Below is a small trained network, with its code and all its weights. Each question gives an input and a class and asks what happens when units are switched off, that is, made to give their printed mean instead of their output.

import numpy as np


def w(rows, s, z=0):
    codes = np.array(rows[::2]) - 128.0
    scale = np.full(codes.shape[1], s)
    scale[-1] = z or s
    return codes * scale


def norm(h):
    return h / np.sqrt((h * h).mean(-1, keepdims=True) + 1e-5)


def f(y):
    return y / 2 * (1 + np.tanh(0.7978845608 * (y + 0.044715 * y**3)))


def log_softmax(a):
    a = a - a.max(-1, keepdims=True)
    return a - np.log(np.exp(a).sum(-1, keepdims=True))


def net(x, mask):
    res = np.array(x, float).reshape(1, 8) / 4 @ E
    u = 0
    for l in range(2):
        y = f(norm(res) @ A[l][:, :-1].T + A[l][:, -1])
        res = res + np.where(mask[u : u + 7], y, B[l][:, -1]) @ B[l][:, :-1]
        u += 7
    return log_softmax(norm(res)[-1] @ U[:, :-1].T + U[:, -1])


A, B = {}, {}
E = w([
[137,148,87,65,146,186,107,76,54],'x0',
[117,116,115,191,159,218,44,161,150],'x1',
[120,137,127,137,125,123,125,117,124],'x2',
[141,132,135,140,141,120,127,126,114],'x3',
[121,128,124,134,132,121,126,127,122],'x4',
[134,124,128,124,129,132,131,131,131],'x5',
[126,139,131,128,117,124,116,120,133],'x6',
[69,253,171,93,186,140,149,197,148],'x7',
],0.014)
A[0] = w([
[100,154,121,155,89,150,111,104,50,19],'L0N0',
[154,142,99,205,117,225,42,138,123,3],'L0N1',
[129,154,63,41,157,199,101,92,54,13],'L0N2',
[144,91,179,211,117,29,131,155,254,47],'L0N3',
[172,33,105,147,110,93,119,43,110,62],'L0N4',
[182,141,86,49,124,161,90,87,59,11],'L0N5',
[169,150,178,56,71,35,232,57,81,32],'L0N6',
],0.0097,0.0049)
B[0] = w([
[156,93,144,143,144,157,174,125,151,131],'L0N0',
[145,56,103,68,197,78,100,119,201,218],'L0N1',
[114,134,224,169,147,118,184,73,145,221],'L0N2',
[96,123,180,187,120,158,199,45,136,254],'L0N3',
[138,170,93,132,58,159,104,214,83,243],'L0N4',
[13,99,165,201,81,134,188,58,114,197],'L0N5',
[77,95,35,74,245,93,95,160,183,250],'L0N6',
],0.012,0.0081)
A[1] = w([
[150,253,161,98,176,169,118,187,130,36],'L1N0',
[112,255,199,58,166,106,127,172,139,57],'L1N1',
[155,40,62,153,22,113,54,161,111,39],'L1N2',
[126,77,177,179,180,189,56,163,153,109],'L1N3',
[108,141,162,50,157,187,99,17,34,55],'L1N4',
[147,85,170,145,203,178,25,115,186,56],'L1N5',
[182,116,108,179,129,131,73,90,163,2],'L1N6',
],0.0098,0.0033)
B[1] = w([
[202,52,76,169,70,172,104,111,77,199],'L1N0',
[254,80,127,117,42,200,12,142,35,245],'L1N1',
[212,232,199,89,117,164,74,124,93,254],'L1N2',
[141,189,114,60,148,75,165,75,143,232],'L1N3',
[132,187,225,226,141,163,194,118,236,201],'L1N4',
[30,108,45,45,210,1,158,201,139,239],'L1N5',
[85,132,89,67,115,171,157,111,67,154],'L1N6',
],0.0096,0.0059)
U = w([
[110,134,64,33,218,62,110,147,168,103],'0',
[87,171,238,234,106,172,202,71,150,249],'1',
[235,169,132,130,4,185,42,152,31,29],'2',
],0.012,0.0011)

Each question gives the input, the list of numbers given to net, and the class t.
The units are the neurons (one row each of A and B). Each row of codes is followed by its name. A weight is (code - 128) times the scale printed after its matrix; where a second scale follows, it is the last column's (A, B and U).
mask holds one flag per neuron, layer by layer. A switched-off neuron (its flag False) gives its mean, the last column of its row in B, instead of its output. The means were averaged over made-up inputs and are rounded, as every weight is.
A unit's drop is (log p(t) with every unit on - log p(t) with that unit switched off) / (log p(t) with every unit on - log p(t) with every unit switched off).
The circuit of an input: a set's keep is (log p(t) with only the set's units on - log p(t) with every unit switched off) / (log p(t) with every unit on - log p(t) with every unit switched off). Starting from the 12 units with the biggest drops (on a tie, the unit counted first), units are removed one at a time, each time the one whose removal leaves the highest keep (on an exact tie, the one counted first), for as long as the keep stays at least 0.8.
circuit, biggest first: the units of the circuit, biggest drop first
unit that matters most: the unit with the biggest drop
k most important neurons: the k neurons with the biggest drops, biggest first
k most important neurons of layer l: the k neurons of layer l with the biggest drops, biggest first
drop when u is switched off: that unit's drop, to one decimal
input [-3,-4,4,4,-2,3,-4,5], class 2: circuit, biggest first => L1N1
input [4,2,1,-4,0,1,0,4], class 1: 2 most important neurons => L0N2, L0N4
input [6,5,-8,-6,-2,-8,-6,-2], class 1: 3 most important neurons => L0N5, L0N2, L0N6
input [5,6,5,1,-1,3,5,-6], class 0: 2 most important neurons => L0N1, L1N5
input [1,6,5,6,-8,0,8,5], class 0: 3 most important neurons => L1N5, L0N1, L0N4
input [-5,4,1,7,3,4,7,6], class 2: 3 most important neurons of layer 0 => L0N5, L0N6, L0N2
input [8,3,-1,0,-5,0,-8,8], class 1: 2 most important neurons => L1N4, L0N2
input [2,4,-5,8,-4,-3,1,-4], class 0: 3 most important neurons => L0N1, L1N5, L1N1
input [6,2,8,-4,-5,8,-1,8], class 2: 3 most important neurons => L1N1, L0N3, L1N0
input [0,2,-3,4,1,3,5,-3], class 2: 2 most important neurons => L0N4, L0N6
input [-3,3,6,-1,-4,8,7,0], class 0: 3 most important neurons of layer 0 => L0N1, L0N5, L0N2
input [5,5,-1,-4,4,4,7,-4], class 0: 3 most important neurons => L0N1, L1N5, L0N3
input [-2,8,5,8,-1,-3,8,-6], class 0: drop when L1N5 is switched off => 0.3
input [3,-3,6,8,-3,0,2,5], class 2: unit that matters most => L1N1
input [-6,-4,5,6,-5,6,-3,8], class 2: drop when L1N1 is switched off => 1.0
input [-1,4,-7,0,-2,4,2,-3], class 0: drop when L0N1 is switched off => 0.8
input [7,-3,0,-7,2,-3,-8,7], class 1: drop when L1N2 is switched off => 0.1
